In the rows, 128 means zero.
Each row has a class, written after it.
[ 97  68 138  80 116 109 103 107 151 123 155 105 147 110 117 144 114 141
 167  80 105 131 129 155 161 143 109 126  98 120  79 105 156 146 147 139
  89  76 155 136 118] : G
[148 127 187  99 128 141 159 149 151 128 143 159  99 151 134 170 120  94
 138  90 199 149 128 106 102 105  66  46 113 105 144 144 105 149 173 164
  76 140 135 125 130] : E
[ 99  83 127  96 125 104  99 104 154 124 125 121 135 100 120 137 125 153
 174  72  98 137 112 161 185 125 122 119 119 118  76 103 162 137 144 128
  93  80 136 153 120] : X
[177 150 137  91 153 127 112  89 149 125 186  79 106 117 177 162 110 132
  71 119 137 104  91 135 160 115  76 130  75  91 122 102 144 121 140 180
 137 109 128 155 132] : W
[146 149 119 132 119 128  93 118 129 127 121 130 130 133 101 135 138  98
 197 153 125 154 159 151 139 130 118 127 144 124 146  88 134 114 127 145
  68 124  93 191 148] : Z
[155 142 110 146 121 146 102 139 126 138 120 137 137 130 102 139 147  62
 197 154 127 142 171 145 151 156 111 140 147 101 140  98 127 117 125 131
  69 134 113 198 143] : E
[ 91  79 148  89 118 114  95  91 150 126 160  99 140 111 110 146 118 142
 146  85  93 133 151 169 178 136  89 136  93 131  64 111 160 141 148 140
  98  97 144 126 111] : W
[164 137 121  89 149 122 124  69 159 113 172  80 107 116 175 159 110 166
 114 139 124 120  67 155 177 112  88  96  80  97 126 107 149 118 138 191
 148 110 136 168 141] : W
[110  96 134  92 130  99  93 105 147 140 126 112 133 115 122 146 137 150
 174  85  88 134 119 154 186 144 116 137 122 106  73 108 162 133 132 133
  89  76 128 160 123] : N
[171 123 133  91 149 133 119  95 147 121 191  67 116 115 164 156 107 142
 120 131 139 113  67 150 184 134  92 119  77  65 122 102 153 122 134 184
 140  84 144 173 137] : E
[153 166 122 147 121 125 107 136 124 122 104 141 140 141 117 140 146  64
 193 141 118 140 167 137 129 139 120 131 161 110 139  93 118 117 122 129
  76 144  97 187 156] : N
[ 78  96 137  88 126  92  96 115 153 117 134 111 149 124 102 151 112 150
 168  83  89 122 133 154 184 132  95 107 119 137  76 109 150 142 146 124
  93  76 142 125 123] : V
[148 132 139  86 148 118 112 103 139 111 191  77 117 130 166 157 115 125
 102 107 123 104  68 137 163 118  85 114  90  88 126 103 139 122 145 167
 140  89 154 155 145] : V
[ 86  80 129  73 122  89 108 102 152 136 148 107 142 105 128 142 125 175
 176  69 112 135  92 156 177 137 118 109 102 117  77 113 156 150 137 152
  79  70 148 143 116] : G
[151 154  79 149 110 141 103 124 138 119  93 144 126 141 116 131 136  90
 198 170 122 142 163 146 143 151 109 113 144 140 149  98 126 112 120 126
  58 159  97 187 150] : W
[142 125 181  98 128 151 165 139 164 120 129 179  88 168 132 166 128  94
 134  91 205 155 114 102  89  98  89  42 114 138 154 154 109 145 177 154
  59 143 125 111 131] : Z
[ 89  65 130  81 113  98 108  91 148 127 144 112 137 105 119 135 122 163
 174  58  94 137  95 169 186 120 128 114 111 110  62 103 166 143 141 141
  92  64 150 148 119] : X
[ 90  83 154  79 114 102  83 115 140 117 153 101 151 109  89 143 108 127
 155  62  93 125 151 158 167 126  92 124 111 111  76 115 157 148 160 121
 103  78 152 130 118] : V
[176 122 120  78 147 132 123  92 158 109 179  74 119 107 176 158 102 147
 124 131 136 116  56 144 171 132  97 107  77  87 137 107 150 128 144 184
 145  91 142 167 144] : G
[163 117 125  85 155 123 122 102 145 120 187  77 116 117 182 158 110 128
 114 121 132 114  62 129 159 133  96 122  76  83 125  96 138 121 136 179
 140  90 152 155 142] : G
[ 87  93 122  87 129 104  95 117 152 125 142 121 144 101 115 141 131 142
 172  92 110 132 131 150 181 146 114 123 117 123  81 111 153 134 138 131
  96  84 145 136 115] : G
[167 139 182  94 140 140 162 139 160 126 137 165  94 156 138 177 115  96
 131  93 191 158 113  98  97  96  75  48 117 113 145 134 104 157 176 167
  92 147 142 129 134] : T
[ 92  87 122  89 122  94  93 123 150 134 142 114 143 105 116 143 119 156
 177  93  99 128 129 152 183 143 111 125 115 125  79 104 153 139 142 131
  96  78 137 137 121] : G
[160 111 193  80 129 149 169 135 159 107 141 163 104 149 154 176 122  92
 126  94 209 148 112  95  74 110  66  46 100 138 167 140 111 151 186 170
  72 142 130 116 134] : G
[ 81  93 130  91 126  83  96 119 151 117 132 109 143 127 104 152 109 147
 177  81  87 119 128 160 187 130  93 108 123 131  77 114 148 147 149 127
  92  79 136 123 124] : V
[180 146 139 102 164 122 109 103 148 124 178  88 101 114 166 164 101 115
  89 117 130 113  76 142 163 114  94 128  84  78 125 102 145 122 145 173
 149  92 129 155 141] : Z
[ 86 100 136  83 128  97  89 107 142 122 142 111 147 106 105 137 137 140
 163  92 106 130 131 149 184 137  98 115 119 116  85 119 153 131 147 124
  99  90 151 139 114] : V
[ 88  91 144  99 133  86  99 123 156 120 131 110 131 123 112 152 102 141
 175  72  89 126 134 161 183 128 101 126 115 129  68  99 144 153 140 133
  99  75 131 128 116] : T
[167 134 144 107 167 125 118 104 151 108 193  88 112 122 162 163  97 115
  92 133 132 117  88 134 149 123  83 145  90  67 128  99 151 121 153 182
 151  91 134 154 144] : Z
[152 130 182 102 133 145 165 146 151 133 129 164  95 156 133 171 128  94
 142  96 201 153 120 108 102 106  75  38 117 111 142 137 105 142 170 156
  70 144 144 131 132] : E
[154 147 111 144 114 141 119 121 131 126 121 134 145 133 116 141 142  87
 176 156 112 138 167 145 133 135 114 148 139 140 138  99 124 126 135 139
  70 159  96 174 148] : W
[148 127 179  85 125 137 170 141 160 108 133 171 104 152 146 175 115 100
 141  98 204 150 117 101  81 102  73  18 115 134 153 136 101 153 181 168
  76 147 144 115 138] : G
[174 126 135  87 156 122 114 103 142 121 198  75 102 113 179 158 111 119
 105 112 117 124  66 136 158 123  89 145  83  70 116  87 141 124 136 181
 151  85 150 166 136] : T
[153 150  98 144 115 136  89 128 124 119  85 135 130 144 118 132 137  78
 217 158 118 149 148 140 153 167 118 114 155 113 143  97 130 114 106 125
  67 135  97 205 155] : N
[179 125 120  86 140 132 127  73 158 100 165  78 107 107 176 156  96 151
 126 135 124 124  46 158 176 109 102  92  92  84 129  93 160 125 148 185
 155  89 144 179 148] : X
[172 128 140 105 154 124 114 107 146 102 199  86 113 126 158 168  85 107
 106 120 125 115 101 136 148 116  76 153  92  67 130 101 147 133 155 185
 153  92 119 149 145] : Z
[ 80  91 139 101 129  99  92 123 143 139 141 112 133 108 106 138 136 138
 169  83 104 123 140 163 189 143 108 133 117 110  67 104 153 127 128 124
  83  72 138 145 105] : E
[ 98  70 142  96 122 116  94 104 147 131 158 111 138 113  94 147 108 128
 162  84  96 140 137 160 174 136 113 153 104 102  73 118 168 147 154 137
 101  77 143 136 119] : Z
[181 151 126  98 155 131 105  96 149 122 183  87 104 114 175 160 107 125
  79 120 131 104  92 130 167 119  72 135  72  84 124 112 140 124 138 178
 153 121 131 154 134] : W
[146 140 118 137 120 133  87 122 129 129 122 123 132 139  96 131 135  89
 199 163 121 151 159 153 145 144 113 139 145 121 153  93 140 120 134 145
  71 124  90 187 151] : Z
[159 136  82 144 108 143 107 117 138 118 100 137 133 131 123 125 134  98
 213 156 120 152 129 144 152 145 129 119 149 114 150  83 139 107 123 126
  66 129 108 214 157] : X
[152 127 203  88 121 146 181 149 162 111 133 174  97 154 140 166 124 101
 115  69 227 141 137  97  85  95  61  36 104 116 154 154 109 137 175 153
  63 133 125 120 122] : E
[190 130 130  85 156 129 114  93 153 108 185  70 103 109 170 162  96 144
 121 129 118 125  56 157 174 117  97 111  84  75 114  90 148 136 140 191
 160  89 150 175 144] : T
[154 128 152  92 156 121 112 107 143  93 194  76 127 131 161 171  93 126
 111 112 128 109  88 130 156 116  65 129  91  79 131 108 141 139 157 180
 149  98 135 155 148] : V
[165 121 195  67 120 163 177 124 149 104 128 157 111 155 139 161 134  92
 116  86 218 154 107  91  94 104  60  29 106 126 174 164 111 140 188 154
  72 147 145 128 131] : V
[151 147 105 134 115 130 120 144 141 117 107 141 150 133 115 139 132  81
 197 145 138 131 152 133 132 141 129 121 142 130 157  92 122 120 132 131
  57 132  96 181 156] : G
[158 149  80 132 109 151  98 119 125 115  99 129 138 141 106 136 139  86
 214 172 115 148 130 146 166 163 107 115 158 120 161 106 134 117 127 122
  77 139 119 214 154] : V
[156 119 210  81 123 158 176 141 161 109 133 165  97 146 142 160 128 104
 114  70 229 147 130  96  91  99  59  35  93 118 155 160 109 140 173 159
  69 135 128 121 115] : E
[166 139 139 104 164 114 124 119 155 104 189  87 121 127 182 177  88 129
 107 122 140 104  80 122 147 125  74 136  87  77 131  95 137 136 148 188
 142  97 127 157 147] : G
[167 124 191  89 130 152 161 138 162  99 135 165  89 154 134 166 117  78
 125  95 198 150 130 113  79  92  65  52 110 131 166 146 115 147 194 165
  76 143 115 105 136] : Z
[166 121 175  96 121 156 167 119 154 120 131 165  98 146 144 170 119  92
 128  99 190 164 103 107  97  99  81  45 117 118 151 130 122 142 186 157
  92 148 150 137 143] : X
[155 118 190  73 127 151 185 128 160 111 130 165 109 147 153 165 127 108
 120  81 229 158 103  88  84 107  78  24  98 125 165 154 108 142 175 167
  72 141 144 125 131] : G
[ 88  83 145  91 114 117 100  94 152 123 165 105 142 116 106 151 111 132
 139  69 100 130 167 164 165 129  96 139  98 124  62 109 158 139 146 132
  91  90 142 125 113] : W
[186 131 127  80 147 128 113  81 144 107 172  74 111 117 177 155 110 142
 126 117 124 124  65 149 173 127  98 103  92  66 128 108 152 122 131 184
 158  91 138 176 154] : N
[ 70  91 136 102 125  78 104 132 152 133 139 121 129 121 106 153 114 151
 177  71 106 119 138 163 184 129 102 113 115 117  59 105 152 139 134 129
  79  70 132 119 115] : E
[ 99  97 140  91 130 103  95 117 149 128 141 123 130 105 105 143 129 130
 158  86  95 139 142 155 174 133 109 137 119 119  67  96 154 131 136 128
 105  79 149 143 110] : T
[ 95  74 137  92 119 114  97  92 156 127 154 106 134 111 102 146 111 148
 172  80  95 146 125 174 171 129 119 134 101 110  68 115 168 146 149 139
  90  75 151 140 117] : Z
[ 79  82 150  90 124 100  91 100 146 127 145  94 150 126  96 150 114 142
 169  85  91 128 128 161 174 135 101 126 110 116  72 113 159 152 154 131
  86  80 162 142 121] : V
[170 123 192  81 132 147 166 132 162 106 133 158  90 152 141 172 117  86
 122  78 194 157 121 111  81  96  68  48 108 130 154 138 110 151 178 168
  85 134 130 118 130] : T
[172 123 191  83 126 146 167 122 169 109 132 169  90 145 149 170 120  96
 114  77 193 151 111 106  74  79  68  38 108 129 159 134 119 144 191 169
  87 139 130 118 134] : X
[139 153 111 159 126 127 106 164 132 127 113 138 142 137 100 138 133  64
 200 150 127 124 172 139 144 145 117 142 150 104 136  94 119 125 127 128
  62 138  96 177 147] : E
[153 125 202  74 120 159 168 133 148 103 131 162 107 153 137 160 135  81
 114  79 216 151 110  91  93 104  58  29 104 128 166 165 108 141 187 148
  76 153 146 119 128] : V
[158 125 123  90 148 121 113 108 139 118 176  77 111 117 177 156 103 126
 118 115 133 114  65 138 165 134  95 114  84  86 124 102 137 126 133 172
 142  94 147 155 142] : G
[162 124 189  90 126 150 167 128 158 100 132 169  86 152 137 172 119  85
 130  89 200 158 116 120  87  92  73  38 108 134 158 149 115 141 184 160
  80 144 121 111 133] : Z
[154 137 194  95 138 135 143 148 151 119 119 170  92 159 143 159 138  83
 133  74 202 149 122  96  87 105  83  24 115 119 143 140 102 135 163 147
  73 154 126 110 137] : N
[ 88  83 136  95 131 102  96 124 147 139 138 120 135 105 106 133 137 144
 170  87 110 129 137 155 187 144 111 112 112 110  76 112 150 126 129 128
  90  75 139 141 109] : E
[165 138 150 111 166 121 115 124 151 112 191  81 119 126 162 168  92 121
  99 124 140 101 102 129 157 129  66 142  86  60 123  94 144 126 139 183
 143  87 123 156 136] : E
[150 128 184 100 131 148 160 133 167 121 128 172  96 154 146 163 128  99
 126  91 202 150  94  95  94  96  88  38 108 130 150 135 115 141 175 155
  70 148 131 120 130] : X
[ 83  97 127  96 126  84 107 129 161 127 139 124 145 118 119 152 112 152
 173  83 106 119 133 146 174 136 107 116 111 132  75 103 147 142 142 132
  84  80 137 123 124] : G
[174 120 128  84 145 126 122  73 153 115 176  73 108 108 180 154 104 155
 114 117 118 124  48 152 170 107 103 109  90  78 124  92 157 125 144 186
 153  81 145 179 144] : X
[182 146 140 103 159 122 110 120 146 134 179  85 102 114 168 162 106 119
  94 113 136 101  89 137 164 122  79 127  86  63 119  99 138 123 135 170
 140  90 134 167 130] : E
[151 137 122 137 115 144 106 126 137 116 117 136 142 128 111 134 137  61
 190 137 120 146 153 140 138 133 116 132 144 112 147  84 132 116 138 138
  71 130 103 196 151] : X
[183 134 135  82 149 119 115  94 156 103 179  81 111 117 175 155 108 138
 119 117 119 109  71 141 169 118  95 106  82  70 128 104 150 117 137 184
 160  90 131 161 155] : N
